Below are the code and all the weights of a small trained network. Each question names an input and a class and asks about switching units off, where a switched-off unit gives its printed mean instead of its output.

import numpy as np


def w(rows, s, z=0):
    codes = np.array(rows[::2]) - 128.0
    scale = np.full(codes.shape[1], s)
    scale[-1] = z or s
    return codes * scale


def f(y):
    return y / 2 * (1 + np.tanh(0.7978845608 * (y + 0.044715 * y**3)))


def log_softmax(a):
    a = a - a.max(-1, keepdims=True)
    return a - np.log(np.exp(a).sum(-1, keepdims=True))


def net(x, mask):
    res = np.array(x, float).reshape(1, 6) / 4 @ E
    y = f(res @ A[0][:, :-1].T + A[0][:, -1])
    res = res + np.where(mask, y, B[0][:, -1]) @ B[0][:, :-1]
    return log_softmax(res[-1] @ U[:, :-1].T + U[:, -1])


A, B = {}, {}
E = w([
[127,128,128],'x0',
[91,91,207],'x1',
[3,150,101],'x2',
[127,127,127],'x3',
[142,204,182],'x4',
[128,127,129],'x5',
],0.015)
A[0] = w([
[111,64,136,94],'n0',
[145,39,141,141],'n1',
[97,109,128,96],'n2',
[181,135,148,178],'n3',
[100,104,106,136],'n4',
[111,147,150,112],'n5',
[173,156,110,92],'n6',
[76,109,110,88],'n7',
[116,209,86,103],'n8',
[80,176,113,130],'n9',
[225,119,113,253],'n10',
[68,105,122,118],'n11',
[167,204,100,98],'n12',
[177,63,168,250],'n13',
[145,98,6,139],'n14',
[81,82,141,89],'n15',
[63,180,131,138],'n16',
[171,99,117,172],'n17',
[88,160,97,161],'n18',
[75,100,208,94],'n19',
[87,188,59,85],'n20',
[187,51,118,170],'n21',
[80,119,119,63],'n22',
[63,80,101,91],'n23',
[48,86,99,147],'n24',
[118,109,130,64],'n25',
],0.017,0.0068)
B[0] = w([
[161,73,85,170],'n0',
[124,64,198,191],'n1',
[126,122,94,158],'n2',
[223,156,106,190],'n3',
[132,155,90,175],'n4',
[95,137,153,148],'n5',
[138,135,75,161],'n6',
[129,127,84,193],'n7',
[99,69,105,188],'n8',
[64,103,160,204],'n9',
[204,140,122,246],'n10',
[111,122,63,208],'n11',
[169,104,86,182],'n12',
[186,111,231,227],'n13',
[77,254,245,239],'n14',
[139,119,38,186],'n15',
[76,111,146,225],'n16',
[185,147,160,179],'n17',
[68,122,158,204],'n18',
[138,198,71,213],'n19',
[79,54,189,216],'n20',
[146,102,183,211],'n21',
[151,120,87,177],'n22',
[132,130,74,219],'n23',
[110,144,64,254],'n24',
[136,89,68,128],'n25',
],0.0094,0.015)
U = w([
[147,200,190,254],'0',
[16,214,129,181],'1',
[185,166,86,30],'2',
[34,49,176,148],'3',
[137,2,163,70],'4',
[86,112,63,44],'5',
],0.012,0.0027)

Each question gives the input, the list of numbers given to net, and the class t.
The units are the neurons (one row each of A and B). Each row of codes is followed by its name. A weight is (code - 128) times the scale printed after its matrix; where a second scale follows, it is the last column's (A, B and U).
mask holds one flag per neuron, in row order. A switched-off neuron (its flag False) gives its mean, the last column of its row in B, instead of its output. The means were averaged over made-up inputs and are rounded, as every weight is.
A unit's drop is (log p(t) with every unit on - log p(t) with that unit switched off) / (log p(t) with every unit on - log p(t) with every unit switched off).
The circuit of an input: a set's keep is (log p(t) with only the set's units on - log p(t) with every unit switched off) / (log p(t) with every unit on - log p(t) with every unit switched off). Starting from the 12 units with the biggest drops (on a tie, the unit counted first), units are removed one at a time, each time the one whose removal leaves the highest keep (on an exact tie, the one counted first), for as long as the keep stays at least 0.8.
circuit, biggest first: the units of the circuit, biggest drop first
top k neurons: the k neurons with the biggest drops, biggest first
drop when u is switched off: that unit's drop, to one decimal
input [5,-7,-5,3,-2,2], class 0: circuit, biggest first -> n14
input [-3,1,6,1,-5,6], class 5: top 2 neurons -> n15, n23
input [-1,4,8,3,-1,-6], class 5: top 2 neurons -> n14, n15
input [1,1,7,8,-4,6], class 5: top 2 neurons -> n15, n23
input [-1,0,-4,3,5,-3], class 2: top 2 neurons -> n14, n3
input [-5,0,7,-2,2,-8], class 3: top 2 neurons -> n20, n14
input [1,-6,1,2,0,-1], class 1: top 2 neurons -> n14, n13
input [2,7,2,8,3,-5], class 1: drop when n19 is switched off -> 0.2
input [-7,-5,8,0,-8,7], class 1: drop when n19 is switched off -> 0.0
input [8,3,1,4,5,2], class 1: drop when n3 is switched off -> 0.1
input [7,0,-3,5,4,1], class 2: top 2 neurons -> n14, n20
